Below are the code and all the weights of a small trained network. Each question names an input and a target symbol and asks about switching units off, where a switched-off unit gives its printed mean instead of its output.

import numpy as np


def w(rows, s, z=0):
    codes = np.array(rows[::2]) - 128.0
    scale = np.full(codes.shape[1], s)
    scale[-1] = z or s
    return codes * scale


def norm(h):
    return h / np.sqrt((h * h).mean(-1, keepdims=True) + 1e-5)


def f(y):
    return y / 2 * (1 + np.tanh(0.7978845608 * (y + 0.044715 * y**3)))


def softmax(a):
    e = np.exp(a - a.max(-1, keepdims=True))
    return e / e.sum(-1, keepdims=True)


def log_softmax(a):
    a = a - a.max(-1, keepdims=True)
    return a - np.log(np.exp(a).sum(-1, keepdims=True))


def net(x, mask):
    ids = ['γδθξσφ'.index(c) for c in x.split()]
    T = len(ids)
    res = E[ids] + P[:T]
    r = norm(res)
    for j in range(2):
        rows = slice(4 * j, 4 * j + 4)
        q, k, v = (r @ M[0][rows].T for M in (Q, K, V))
        z = softmax(np.where(np.tri(T) > 0, q @ k.T / 4**0.5, -1e9)) @ v
        o = O[0][rows]
        res = res + np.where(mask[j], z, o[:, -1]) @ o[:, :-1]
    y = f(norm(res) @ A[0][:, :-1].T + A[0][:, -1])
    res = res + np.where(mask[2:18], y, B[0][:, -1]) @ B[0][:, :-1]
    return log_softmax(norm(res)[-1] @ U[:, :-1].T + U[:, -1])


Q, K, V, O, A, B = {}, {}, {}, {}, {}, {}
E = w([
[166,116,218],'γ',
[170,230,253],'δ',
[132,123,98],'θ',
[176,87,116],'ξ',
[169,115,220],'σ',
[171,128,136],'φ',
],0.017)
P = w([
[45,112,76],'0',
[63,246,154],'1',
[162,108,146],'2',
[176,142,153],'3',
[192,129,151],'4',
[195,109,135],'5',
],0.011)
Q[0] = w([
[112,105,78],'h0',
[152,161,202],'h0',
[128,135,126],'h0',
[97,175,5],'h0',
[147,109,255],'h1',
[48,145,141],'h1',
[40,79,202],'h1',
[49,109,154],'h1',
],0.0093)
K[0] = w([
[220,138,112],'h0',
[2,119,147],'h0',
[120,120,134],'h0',
[218,51,192],'h0',
[34,13,182],'h1',
[241,89,123],'h1',
[156,122,48],'h1',
[196,130,73],'h1',
],0.0076)
V[0] = w([
[103,221,143],'h0',
[200,181,143],'h0',
[153,64,79],'h0',
[146,163,85],'h0',
[185,125,147],'h1',
[144,3,107],'h1',
[116,26,101],'h1',
[160,142,143],'h1',
],0.016)
O[0] = w([
[179,133,33,245],'h0',
[224,154,105,178],'h0',
[66,203,206,26],'h0',
[125,236,116,141],'h0',
[159,84,66,149],'h1',
[115,251,112,5],'h1',
[103,252,144,14],'h1',
[150,87,88,159],'h1',
],0.013,0.0018)
A[0] = w([
[185,89,134,253],'n0',
[209,142,219,74],'n1',
[156,253,103,142],'n2',
[130,99,127,123],'n3',
[149,214,185,215],'n4',
[204,145,179,167],'n5',
[141,195,154,205],'n6',
[131,109,122,198],'n7',
[154,154,122,243],'n8',
[126,126,128,58],'n9',
[146,204,162,201],'n10',
[95,131,47,192],'n11',
[126,132,138,131],'n12',
[139,129,167,54],'n13',
[219,141,201,143],'n14',
[137,139,128,45],'n15',
],0.02,0.0027)
B[0] = w([
[120,228,223,253],'n0',
[27,31,59,201],'n1',
[157,174,251,201],'n2',
[130,166,114,153],'n3',
[164,107,243,212],'n4',
[46,51,154,206],'n5',
[147,135,203,183],'n6',
[128,159,130,154],'n7',
[79,101,189,159],'n8',
[125,135,115,121],'n9',
[148,136,226,193],'n10',
[43,67,109,128],'n11',
[140,123,117,129],'n12',
[152,99,89,134],'n13',
[21,22,116,223],'n14',
[127,130,128,123],'n15',
],0.022,0.012)
U = w([
[153,160,213,237],'γ',
[73,73,104,190],'δ',
[143,125,128,1],'θ',
[245,69,104,148],'ξ',
[135,118,113,26],'σ',
[149,114,138,14],'φ',
],0.012,0.0038)

Each question gives the input, a string of symbols that net reads in full, and the target symbol t.
The units are the heads (4 rows each of Q, K, V and O) and the neurons (one row each of A and B). Each row of codes is followed by its name. A weight is (code - 128) times the scale printed after its matrix; where a second scale follows, it is the last column's (O, A, B and U).
mask holds one flag per unit, heads first, then neurons. A switched-off unit (its flag False) gives its mean, the last column of its rows in O or B, instead of its output. The means were averaged over made-up inputs and are rounded, as every weight is.
A unit's drop is (log p(t) with every unit on - log p(t) with that unit switched off) / (log p(t) with every unit on - log p(t) with every unit switched off).
The circuit of an input: a set's keep is (log p(t) with only the set's units on - log p(t) with every unit switched off) / (log p(t) with every unit on - log p(t) with every unit switched off). Starting from the 12 units with the biggest drops (on a tie, the unit counted first), units are removed one at a time, each time the one whose removal leaves the highest keep (on an exact tie, the one counted first), for as long as the keep stays at least 0.8.
circuit, biggest first: the units of the circuit, biggest drop first
k most important neurons: the k neurons with the biggest drops, biggest first
heads that matter: for each layer, one digit per head in row order, 1 if its drop is at least 0.15 and else 0, layers parted by /
drop when u is switched off: that unit's drop, to one decimal
input ξ γ σ φ φ, target δ: circuit, biggest first	n2, n4
input σ θ ξ θ, target δ: circuit, biggest first	h0, n1
input φ σ γ ξ γ δ, target δ: circuit, biggest first	n1
input σ φ ξ φ, target δ: heads that matter	00
input δ ξ σ ξ φ φ, target ξ: heads that matter	11
input δ ξ θ ξ γ σ, target ξ: heads that matter	11
input δ ξ ξ γ γ, target ξ: 2 most important neurons	n1, n2
input ξ ξ γ ξ, target δ: 2 most important neurons	n2, n4
input ξ ξ ξ ξ ξ, target δ: 2 most important neurons	n1, n14
input σ φ ξ σ, target δ: 2 most important neurons	n4, n10
input δ ξ ξ φ σ, target ξ: drop when h1 is switched off	0.9
input σ φ φ δ ξ δ, target δ: drop when n14 is switched off	0.1
input γ ξ φ ξ θ θ, target δ: drop when n2 is switched off	0.1
input δ φ γ ξ ξ, target ξ: drop when h0 is switched off	0.3
